Small tables with named rows and columns. After each table, cells are looked up by row and column.

dilen =
|  | leg | rizazo | keb |
|---|---|---|---|
| nuzed | 356 | 584 | 554 |
| kerose | 474 | 887 | 380 |
| pomen | 702 | 790 | 267 |
| fipu | 586 | 504 | 183 |
| darina | 567 | 531 | 705 |
| mot | 593 | 596 | 455 |
| naza | 774 | 728 | 410 |

darina, rizazo => 531
nuzed, rizazo => 584
darina, keb => 705
fipu, rizazo => 504
kerose, leg => 474
nuzed, keb => 554
pomen, rizazo => 790
naza, rizazo => 728
mot, leg => 593
kerose, rizazo => 887
naza, leg => 774
darina, leg => 567
nuzed, leg => 356
pomen, leg => 702
fipu, keb => 183
mot, rizazo => 596
Which row has the largest keb? darina

gamagos =
cols = vomuz, rikika, beral, lof, falazu, rig
kifibu: [77.843, 18.246, 27.781, 15.393, 15.776, 34.146]
tuzadu: [74.665, 63.762, 17.996, 26.534, 25.628, 48.799]
vado: [62.514, 35.464, 35.094, 16.761, 34.896, 50.932]
pura: [44.173, 16.891, 60.603, 54.722, 19.392, 18.279]
ras: [12.780, 66.960, 24.505, 32.377, 50.509, 34.947]
tebolo: [43.651, 26.917, 7.654, 55.655, 15.862, 45.197]
vebe: [38.626, 30.184, 19.387, 24.368, 60.992, 7.209]
lizetav: [62.756, 10.242, 7.396, 72.296, 49.570, 76.402]
rako: [70.991, 57.256, 50.825, 29.030, 56.676, 59.267]
tafo: [52.800, 17.807, 48.674, 18.533, 75.095, 21.884]
rur: [60.953, 73.767, 33.044, 77.977, 55.548, 64.900]
mada: [62.656, 27.513, 18.370, 54.082, 6.290, 25.323]
romo: [16.519, 80.107, 32.948, 36.183, 33.115, 35.590]

What is the falazu of tebolo in gamagos?
15.862
What is the lof of vebe in gamagos?
24.368
What is the lof of pura in gamagos?
54.722
What is the rig of lizetav in gamagos?
76.402
What is the vomuz of vebe in gamagos?
38.626
What is the beral of mada in gamagos?
18.370
What is the lof of mada in gamagos?
54.082
What is the falazu of tuzadu in gamagos?
25.628
What is the beral of tuzadu in gamagos?
17.996
What is the beral of kifibu in gamagos?
27.781
What is the vomuz of mada in gamagos?
62.656

fazo:
,vufev,fafeg,sasok,derus,rodu,lefufa,maluzeg,zutonup
voril,-2.1,-0.9,-1.1,-1.0,-3.2,-0.9,-1.1,-1.9
nul,-1.6,-5.0,2.0,-5.6,-1.4,-3.9,0.8,0.2
tufolus,-1.6,1.7,-2.6,0.4,6.8,-1.8,-1.4,0.9
nedi,5.5,-1.6,2.9,-5.9,-1.8,3.3,1.3,1.4
zab,-1.3,-1.4,-0.9,-1.0,-2.2,-1.3,-1.6,-0.8
dakepi,-2.3,-0.1,-2.1,-1.0,-2.8,-1.0,-1.3,-1.9
taf,-5.5,-8.3,2.0,-1.2,-3.0,-2.9,1.4,4.2
tum,-0.8,-2.7,-1.7,-0.5,-1.4,-0.7,-0.9,-0.5
feru,-9.9,3.0,-5.5,-2.0,-3.9,-5.7,1.4,2.1

nedi, derus -> -5.9
nul, lefufa -> -3.9
nul, rodu -> -1.4
taf, vufev -> -5.5
nul, sasok -> 2.0
tufolus, rodu -> 6.8
dakepi, derus -> -1.0
voril, derus -> -1.0
nedi, vufev -> 5.5
feru, lefufa -> -5.7
nedi, maluzeg -> 1.3
taf, rodu -> -3.0
dakepi, zutonup -> -1.9
feru, maluzeg -> 1.4
tufolus, sasok -> -2.6

zeruven
        vem  lifaba  konarot  zakuled
sifepo  188     166      179      168
suto    140     127      168      141
mag      77      92      146      103
suduku  189     174      140      142
zomup    60      55       37       39
vuzo     68      62       36       54
kada    124      75        7       91
rorumo  111     113      131      134
dig     118     108       69       91
bifat   149     159      171      201

rorumo, lifaba: 113
bifat, vem: 149
suduku, zakuled: 142
suduku, vem: 189
vuzo, zakuled: 54
zomup, zakuled: 39
suduku, konarot: 140
bifat, zakuled: 201
rorumo, konarot: 131
mag, lifaba: 92
sifepo, lifaba: 166
mag, zakuled: 103
bifat, lifaba: 159
mag, vem: 77
sifepo, konarot: 179
kada, zakuled: 91
suto, konarot: 168
vuzo, vem: 68
rorumo, vem: 111
kada, konarot: 7
Which row has the largest konarot? sifepo

roruke
|  | leg | luzi | zif | nat | rozolez | geru | sitop | fiboreb |
|---|---|---|---|---|---|---|---|---|
| pono | 156 | 53 | 70 | 229 | 158 | 213 | 220 | 108 |
| ropuda | 168 | 153 | 83 | 156 | 195 | 131 | 160 | 108 |
| ves | 155 | 64 | 42 | 214 | 167 | 183 | 209 | 92 |
| valo | 177 | 180 | 164 | 162 | 187 | 166 | 161 | 159 |
| vin | 157 | 50 | 85 | 236 | 155 | 228 | 223 | 116 |
| ritalab | 158 | 86 | 38 | 194 | 178 | 160 | 193 | 86 |
| mag | 156 | 56 | 53 | 220 | 165 | 199 | 212 | 94 |
| sapote | 165 | 139 | 66 | 163 | 191 | 131 | 167 | 101 |
| fuper | 158 | 73 | 41 | 202 | 177 | 176 | 196 | 82 |
| vizore | 161 | 104 | 47 | 181 | 185 | 151 | 181 | 87 |
| tekor | 174 | 186 | 146 | 157 | 186 | 145 | 161 | 155 |
| medo | 170 | 171 | 99 | 153 | 191 | 125 | 161 | 126 |
| zugomif | 175 | 181 | 126 | 148 | 196 | 137 | 151 | 133 |
| rut | 162 | 119 | 53 | 174 | 187 | 141 | 176 | 93 |

What is the sitop of sapote in roruke? 167
What is the sitop of tekor in roruke? 161
What is the rozolez of ritalab in roruke? 178
What is the leg of rut in roruke? 162
What is the nat of ropuda in roruke? 156
What is the leg of valo in roruke? 177
What is the rozolez of ves in roruke? 167
What is the luzi of ves in roruke? 64
What is the nat of ves in roruke? 214
What is the geru of ves in roruke? 183
What is the fiboreb of vizore in roruke? 87
What is the zif of vin in roruke? 85
What is the luzi of sapote in roruke? 139
What is the luzi of ritalab in roruke? 86
What is the sitop of medo in roruke? 161
What is the geru of zugomif in roruke? 137
What is the nat of pono in roruke? 229
What is the sitop of valo in roruke? 161

Table pelig
         rolili  siso  kupu  ket
maba        -53    29   -21  -40
demini        8     8    48  -10
bot          23    18   -54   18
tem          68     1    -5   19
pibefet       5   -16    -1   -6
rogi        -16    -8     7   13

kupu of tem: -5
rolili of demini: 8
rolili of rogi: -16
siso of rogi: -8
kupu of pibefet: -1
siso of demini: 8
kupu of demini: 48
siso of maba: 29
siso of bot: 18
ket of tem: 19
siso of pibefet: -16

Table ketevop
	pasoz	kofugi	nunit	dig	mozaz	sirur
sutepe	70	7	30	212	62	80
bodenuk	70	12	38	138	58	75
varip	70	7	38	138	58	75
bobi	64	3	36	181	58	75
sikepe	70	7	38	169	58	75
fal	70	7	38	144	58	75
lefufup	70	7	38	138	58	75
zot	70	7	38	144	58	75
kina	70	7	38	144	58	75
gul	70	7	38	144	58	75
ralapu	70	7	38	151	58	75

gul, mozaz => 58
bodenuk, dig => 138
varip, pasoz => 70
fal, pasoz => 70
lefufup, sirur => 75
kina, kofugi => 7
bodenuk, sirur => 75
zot, pasoz => 70
lefufup, mozaz => 58
bodenuk, pasoz => 70
ralapu, nunit => 38
lefufup, pasoz => 70
varip, kofugi => 7
sikepe, pasoz => 70
kina, nunit => 38
sutepe, pasoz => 70
fal, dig => 144
gul, pasoz => 70
Which row has the largest sirur? sutepe

barit:
	mesobo	bepipef
vasun	6.06	1.59
rimomev	3.99	9.78
tuno	5.61	5.84
supife	7.32	6.74
pok	5.89	6.60
renabar	5.26	5.22
vatup	4.10	4.52
lilani	6.66	6.62

What is the bepipef of renabar in barit?
5.22
What is the bepipef of rimomev in barit?
9.78
What is the mesobo of rimomev in barit?
3.99
What is the mesobo of tuno in barit?
5.61
What is the bepipef of pok in barit?
6.60
What is the mesobo of vasun in barit?
6.06
What is the bepipef of vasun in barit?
1.59
What is the mesobo of lilani in barit?
6.66
What is the mesobo of vatup in barit?
4.10
What is the bepipef of supife in barit?
6.74
What is the bepipef of tuno in barit?
5.84
What is the bepipef of vatup in barit?
4.52
What is the bepipef of lilani in barit?
6.62
What is the mesobo of renabar in barit?
5.26
What is the mesobo of supife in barit?
7.32

Table papid
        zemogo  fusimob  kar  bepit
vad        918      808  852    805
sazik      728      803  717    808
sufalu     105      792  779    828
mut        969      777  791    839
dotoki     742      915  747    816
rer        756      809  797    825
raset      776      828  762    813
degu       847      931  789    814
luti       757      796  873    816

bepit of luti: 816
bepit of dotoki: 816
bepit of raset: 813
fusimob of degu: 931
fusimob of dotoki: 915
fusimob of vad: 808
zemogo of sazik: 728
fusimob of sufalu: 792
bepit of degu: 814
kar of sazik: 717
kar of raset: 762
zemogo of luti: 757
kar of vad: 852
fusimob of rer: 809

sute.csv
,bipa,ninog,zomidol,pidako,bepema,togen,pugukis,deras
ravuza,0.168,0.559,0.363,-0.419,0.029,0.118,-0.290,-0.612
vus,-0.127,-0.056,-0.510,-0.389,0.027,-0.242,-0.384,0.101
zol,-0.681,-0.711,0.048,-0.046,-0.500,0.234,-0.298,-0.606
dav,-0.566,0.077,-0.363,0.819,-0.264,0.057,-0.003,-0.168
notiz,-0.226,0.142,-0.138,0.565,-0.209,-0.113,0.069,-0.145

What is the ninog of vus in sute? -0.056
What is the pidako of vus in sute? -0.389
What is the pidako of dav in sute? 0.819
What is the bepema of notiz in sute? -0.209
What is the bipa of dav in sute? -0.566
What is the deras of ravuza in sute? -0.612

Table ber
cols = robegid, dos, debabo, beg, mul, vidobug, zeleze, livogar, sug
nad: [5.93, 7.65, 9.20, 0.57, 6.42, 4.50, 5.35, 7.18, 8.92]
vem: [4.68, 5.02, 7.65, 7.15, 6.59, 5.40, 9.71, 4.44, 8.15]
lod: [5.48, 5.49, -3.49, 7.61, 6.05, 5.35, 6.80, 5.56, -6.62]

mul of vem: 6.59
livogar of nad: 7.18
livogar of vem: 4.44
debabo of nad: 9.20
beg of lod: 7.61
zeleze of vem: 9.71
robegid of vem: 4.68
beg of vem: 7.15
mul of nad: 6.42
mul of lod: 6.05
Row with the largest debabo: nad

